Below is a small trained network, with its code and all its weights. Each question gives an input and a class and asks what happens when units are switched off, that is, made to give their printed mean instead of their output.

import numpy as np


def w(rows, s, z=0):
    codes = np.array(rows[::2]) - 128.0
    scale = np.full(codes.shape[1], s)
    scale[-1] = z or s
    return codes * scale


def f(y):
    return y / 2 * (1 + np.tanh(0.7978845608 * (y + 0.044715 * y**3)))


def log_softmax(a):
    a = a - a.max(-1, keepdims=True)
    return a - np.log(np.exp(a).sum(-1, keepdims=True))


def net(x, mask):
    res = np.array(x, float).reshape(1, 6) / 4 @ E
    y = f(res @ A[0][:, :-1].T + A[0][:, -1])
    res = res + np.where(mask, y, B[0][:, -1]) @ B[0][:, :-1]
    return log_softmax(res[-1] @ U[:, :-1].T + U[:, -1])


A, B = {}, {}
E = w([
[112,93,178,2,72],'x0',
[128,132,129,128,126],'x1',
[225,67,21,124,59],'x2',
[131,134,128,130,122],'x3',
[142,224,46,52,192],'x4',
[217,147,198,137,126],'x5',
],0.0087)
A[0] = w([
[46,99,80,128,95,190],'neuron 0',
[112,89,142,167,93,95],'neuron 1',
[131,88,159,61,98,206],'neuron 2',
[160,107,96,117,107,67],'neuron 3',
[249,152,190,143,117,254],'neuron 4',
[166,96,83,125,109,74],'neuron 5',
[119,115,138,50,97,65],'neuron 6',
[163,205,54,69,186,100],'neuron 7',
[162,128,84,137,84,136],'neuron 8',
[76,133,85,139,99,174],'neuron 9',
],0.014,0.0073)
B[0] = w([
[148,131,67,64,172,195],'neuron 0',
[94,57,183,41,55,168],'neuron 1',
[104,151,27,158,163,208],'neuron 2',
[79,236,255,100,129,154],'neuron 3',
[122,112,37,67,159,251],'neuron 4',
[59,194,174,103,121,171],'neuron 5',
[101,90,80,222,110,165],'neuron 6',
[88,37,146,120,54,236],'neuron 7',
[76,190,115,165,166,185],'neuron 8',
[189,105,91,93,172,171],'neuron 9',
],0.0095,0.013)
U = w([
[111,63,159,102,27,134],'0',
[45,200,167,123,163,140],'1',
[140,112,102,151,145,255],'2',
[119,99,73,246,142,159],'3',
[187,108,100,80,182,28],'4',
[140,120,107,141,127,225],'5',
[194,135,126,169,112,31],'6',
[153,152,165,208,45,4],'7',
],0.014,0.0062)

Each question gives the input, the list of numbers given to net, and the class t.
The units are the neurons (one row each of A and B). Each row of codes is followed by its name. A weight is (code - 128) times the scale printed after its matrix; where a second scale follows, it is the last column's (A, B and U).
mask holds one flag per neuron, in row order. A switched-off neuron (its flag False) gives its mean, the last column of its row in B, instead of its output. The means were averaged over made-up inputs and are rounded, as every weight is.
A unit's drop is (log p(t) with every unit on - log p(t) with that unit switched off) / (log p(t) with every unit on - log p(t) with every unit switched off).
The circuit of an input: a set's keep is (log p(t) with only the set's units on - log p(t) with every unit switched off) / (log p(t) with every unit on - log p(t) with every unit switched off). Starting from all 10 units, units are removed one at a time, each time the one whose removal leaves the highest keep (on an exact tie, the one counted first), for as long as the keep stays at least 0.8.
circuit, biggest first: the units of the circuit, biggest drop first
most important unit: the unit with the biggest drop
top k neurons: the k neurons with the biggest drops, biggest first
drop of u: that unit's drop, to one decimal
input [7,-7,-3,-8,0,-7], class 2: top 2 neurons	(neuron 6; neuron 0)
input [-7,-3,-3,0,-7,0], class 0: circuit, biggest first	(neuron 1)
input [8,0,6,2,-6,8], class 3: top 2 neurons	(neuron 2; neuron 6)
input [-4,4,-5,0,-7,-8], class 4: circuit, biggest first	(neuron 0; neuron 9)
input [-3,5,6,-3,-5,-1], class 1: top 2 neurons	(neuron 7; neuron 8)
input [-6,6,7,-5,4,-7], class 1: circuit, biggest first	(neuron 5; neuron 3)
input [-8,6,8,3,8,8], class 0: top 2 neurons	(neuron 7; neuron 2)
input [8,8,8,4,3,4], class 1: circuit, biggest first	(neuron 3; neuron 8)
input [8,4,6,3,-2,1], class 3: circuit, biggest first	(neuron 6; neuron 2)
input [1,2,2,1,5,-5], class 0: top 3 neurons	(neuron 7; neuron 4; neuron 2)
input [4,-3,7,6,-4,5], class 1: circuit, biggest first	(neuron 3; neuron 5; neuron 8)
input [6,-6,-1,-1,2,1], class 3: top 2 neurons	(neuron 6; neuron 2)
input [8,-5,8,-6,-3,1], class 1: top 2 neurons	(neuron 3; neuron 5)
input [-2,-5,2,5,-2,-7], class 4: most important unit	neuron 0
input [1,-2,0,5,-3,6], class 4: top 2 neurons	(neuron 4; neuron 7)
input [4,3,-5,-4,-6,7], class 4: top 3 neurons	(neuron 4; neuron 7; neuron 2)
input [-3,-2,0,0,0,7], class 4: top 3 neurons	(neuron 4; neuron 7; neuron 6)
input [-4,-1,-2,-6,0,-7], class 4: top 2 neurons	(neuron 0; neuron 9)
input [5,-7,6,8,-1,8], class 2: top 4 neurons	(neuron 4; neuron 6; neuron 0; neuron 2)
input [4,-7,4,0,-5,-4], class 5: circuit, biggest first	(neuron 7)
input [8,-5,-7,7,-7,1], class 3: circuit, biggest first	(neuron 2; neuron 6)
input [8,0,3,-1,-1,7], class 3: circuit, biggest first	(neuron 6; neuron 2)
input [5,-5,-3,0,-2,-3], class 3: drop of neuron 2	0.2
